Below is a small trained network, with its code and all its weights. Each question gives an input and a class and asks what happens when units are switched off, that is, made to give their printed mean instead of their output.

import numpy as np


def w(rows, s, z=0):
    codes = np.array(rows[::2]) - 128.0
    scale = np.full(codes.shape[1], s)
    scale[-1] = z or s
    return codes * scale


def f(y):
    return np.maximum(y, 0)


def log_softmax(a):
    a = a - a.max(-1, keepdims=True)
    return a - np.log(np.exp(a).sum(-1, keepdims=True))


def net(x, mask):
    res = np.array(x, float).reshape(1, 3) / 4 @ E
    y = f(res @ A[0][:, :-1].T + A[0][:, -1])
    res = res + np.where(mask, y, B[0][:, -1]) @ B[0][:, :-1]
    return log_softmax(res[-1] @ U[:, :-1].T + U[:, -1])


A, B = {}, {}
E = w([
[101,135,106,218,116],'x0',
[97,190,9,128,184],'x1',
[131,49,122,145,222],'x2',
],0.016)
A[0] = w([
[105,100,149,142,203,1],'n1',
[132,199,124,2,76,57],'n2',
[83,190,136,134,78,9],'n3',
[135,158,53,20,175,88],'n4',
[40,181,62,205,153,58],'n5',
[137,154,65,105,151,23],'n6',
[121,83,115,70,193,92],'n7',
],0.011,0.009)
B[0] = w([
[253,97,89,211,29,168],'n1',
[185,128,108,212,219,225],'n2',
[183,130,112,223,113,174],'n3',
[111,80,179,77,44,234],'n4',
[198,93,157,60,113,252],'n5',
[203,67,162,160,28,176],'n6',
[184,180,67,219,154,200],'n7',
],0.011)
U = w([
[150,72,223,83,84,44],'0',
[147,155,35,222,152,61],'1',
[134,124,118,122,143,185],'2',
[25,167,105,64,169,255],'3',
[2,206,111,46,200,58],'4',
],0.013,0.02)

Each question gives the input, the list of numbers given to net, and the class t.
The units are the neurons (one row each of A and B). Each row of codes is followed by its name. A weight is (code - 128) times the scale printed after its matrix; where a second scale follows, it is the last column's (A, B and U).
mask holds one flag per neuron, in row order. A switched-off neuron (its flag False) gives its mean, the last column of its row in B, instead of its output. The means were averaged over made-up inputs and are rounded, as every weight is.
A unit's drop is (log p(t) with every unit on - log p(t) with that unit switched off) / (log p(t) with every unit on - log p(t) with every unit switched off).
The circuit of an input: a set's keep is (log p(t) with only the set's units on - log p(t) with every unit switched off) / (log p(t) with every unit on - log p(t) with every unit switched off). Starting from all 7 units, units are removed one at a time, each time the one whose removal leaves the highest keep (on an exact tie, the one counted first), for as long as the keep stays at least 0.8.
units of the circuit, in order: the units of the circuit, biggest drop first
unit that matters most: the unit with the biggest drop
top k neurons: the k neurons with the biggest drops, biggest first
drop when u is switched off: that unit's drop, to one decimal
input [8,5,2], class 2: top 2 neurons	(n5; n4)
input [8,4,1], class 2: units of the circuit, in order	(n5)
input [-8,-6,-4], class 2: units of the circuit, in order	(n2; n4)
input [6,5,0], class 2: top 2 neurons	(n4; n5)
input [3,5,-3], class 0: units of the circuit, in order	(n5; n7)
input [0,6,-4], class 0: units of the circuit, in order	(n4; n5)
input [-2,-6,-7], class 1: units of the circuit, in order	(n2; n4)
input [-5,-4,-1], class 2: units of the circuit, in order	(n4; n5)
input [2,8,6], class 0: units of the circuit, in order	(n5; n4)
input [-8,-4,7], class 2: top 2 neurons	(n2; n7)
input [-8,-6,3], class 2: top 3 neurons	(n7; n4; n5)
input [-7,-3,2], class 2: top 2 neurons	(n7; n5)
input [-2,3,-1], class 3: top 2 neurons	(n1; n5)
input [-5,6,4], class 0: unit that matters most	n4
input [-7,-5,-5], class 2: units of the circuit, in order	(n2; n4)
input [2,-4,-5], class 1: top 4 neurons	(n4; n5; n3; n6)
input [0,2,-3], class 3: units of the circuit, in order	(n7; n1; n6)
input [-8,8,-7], class 0: top 3 neurons	(n4; n6; n7)
input [-4,4,-4], class 0: top 2 neurons	(n4; n7)
input [-5,-7,-8], class 1: unit that matters most	n2
input [3,-4,5], class 1: top 2 neurons	(n4; n5)
input [5,3,3], class 2: top 2 neurons	(n5; n4)
input [1,-3,5], class 1: top 2 neurons	(n4; n5)
input [-5,7,6], class 0: top 3 neurons	(n4; n6; n2)
input [-4,-2,7], class 1: drop when n7 is switched off	0.3
input [2,0,1], class 3: drop when n3 is switched off	0.1
